Here is a tiny trained network, its code and every weight. The questions are about switching its units off for an input and a class, where a switched-off unit gives its printed mean instead of its output.

import numpy as np


def w(rows, s, z=0):
    codes = np.array(rows[::2]) - 128.0
    scale = np.full(codes.shape[1], s)
    scale[-1] = z or s
    return codes * scale


def f(y):
    return y / 2 * (1 + np.tanh(0.7978845608 * (y + 0.044715 * y**3)))


def log_softmax(a):
    a = a - a.max(-1, keepdims=True)
    return a - np.log(np.exp(a).sum(-1, keepdims=True))


def net(x, mask):
    res = np.array(x, float).reshape(1, 4) / 4 @ E
    y = f(res @ A[0][:, :-1].T + A[0][:, -1])
    res = res + np.where(mask, y, B[0][:, -1]) @ B[0][:, :-1]
    return log_softmax(res[-1] @ U[:, :-1].T + U[:, -1])


A, B = {}, {}
E = w([
[115,4,76,93,170,204,153],'x0',
[178,133,204,128,200,161,171],'x1',
[58,117,225,41,144,147,2],'x2',
[132,160,103,100,145,143,121],'x3',
],0.0092)
A[0] = w([
[167,159,203,143,233,122,178,51],'neuron 1',
[144,215,153,165,114,67,143,1],'neuron 2',
[171,93,44,199,139,116,198,58],'neuron 3',
[126,9,67,122,178,206,175,5],'neuron 4',
[153,162,76,166,182,79,182,54],'neuron 5',
[88,127,51,121,3,106,82,76],'neuron 6',
],0.0081,0.0048)
B[0] = w([
[188,115,82,1,63,191,171,188],'neuron 1',
[109,183,91,142,51,111,37,181],'neuron 2',
[81,85,161,35,200,90,63,247],'neuron 3',
[135,199,22,160,10,152,39,253],'neuron 4',
[105,51,210,41,171,89,60,187],'neuron 5',
[197,46,211,42,103,249,216,218],'neuron 6',
],0.0091,0.0066)
U = w([
[54,94,177,84,238,117,27,65],'0',
[155,189,80,180,33,123,64,79],'1',
[254,99,134,94,118,203,255,71],'2',
[115,133,112,148,160,118,160,253],'3',
[121,147,99,250,223,128,215,189],'4',
],0.0093,0.013)

Each question gives the input, the list of numbers given to net, and the class t.
The units are the neurons (one row each of A and B). Each row of codes is followed by its name. A weight is (code - 128) times the scale printed after its matrix; where a second scale follows, it is the last column's (A, B and U).
mask holds one flag per neuron, in row order. A switched-off neuron (its flag False) gives its mean, the last column of its row in B, instead of its output. The means were averaged over made-up inputs and are rounded, as every weight is.
A unit's drop is (log p(t) with every unit on - log p(t) with that unit switched off) / (log p(t) with every unit on - log p(t) with every unit switched off).
The circuit of an input: a set's keep is (log p(t) with only the set's units on - log p(t) with every unit switched off) / (log p(t) with every unit on - log p(t) with every unit switched off). Starting from all 6 units, units are removed one at a time, each time the one whose removal leaves the highest keep (on an exact tie, the one counted first), for as long as the keep stays at least 0.8.
units of the circuit, in order: the units of the circuit, biggest drop first
most important unit: the unit with the biggest drop
top k neurons: the k neurons with the biggest drops, biggest first
drop of u: that unit's drop, to one decimal
input [5,-3,0,-3], class 1: most important unit : neuron 4
input [-2,6,-8,4], class 0: units of the circuit, in order : (neuron 3; neuron 5)
input [3,6,3,5], class 2: top 2 neurons : (neuron 1; neuron 3)
input [-7,7,1,-4], class 1: top 2 neurons : (neuron 2; neuron 6)
input [6,-3,-6,-6], class 0: top 2 neurons : (neuron 3; neuron 5)
input [-8,-3,-8,8], class 0: top 3 neurons : (neuron 5; neuron 3; neuron 4)
input [-3,-4,-6,-1], class 0: units of the circuit, in order : (neuron 3; neuron 5)
input [0,3,-5,1], class 0: top 3 neurons : (neuron 3; neuron 5; neuron 6)
input [0,-3,-5,0], class 0: units of the circuit, in order : (neuron 3; neuron 5)
input [-6,-2,-6,1], class 0: units of the circuit, in order : (neuron 5; neuron 3)
input [-6,6,5,-7], class 3: top 3 neurons : (neuron 4; neuron 6; neuron 3)
input [3,-3,4,-5], class 3: top 2 neurons : (neuron 3; neuron 5)
input [-4,-7,5,-5], class 2: top 2 neurons : (neuron 6; neuron 3)
input [6,5,-3,-1], class 1: units of the circuit, in order : (neuron 4)
input [6,-4,5,7], class 3: top 3 neurons : (neuron 3; neuron 5; neuron 2)
input [2,5,-7,-7], class 0: top 2 neurons : (neuron 3; neuron 5)
input [7,-1,5,-3], class 1: top 2 neurons : (neuron 4; neuron 3)
input [1,-7,-1,7], class 2: drop of neuron 6 : 0.5
input [8,6,-6,4], class 1: drop of neuron 4 : 1.3
input [1,-8,-5,6], class 2: drop of neuron 4 : 0.0
input [1,8,3,-5], class 2: units of the circuit, in order : (neuron 1)
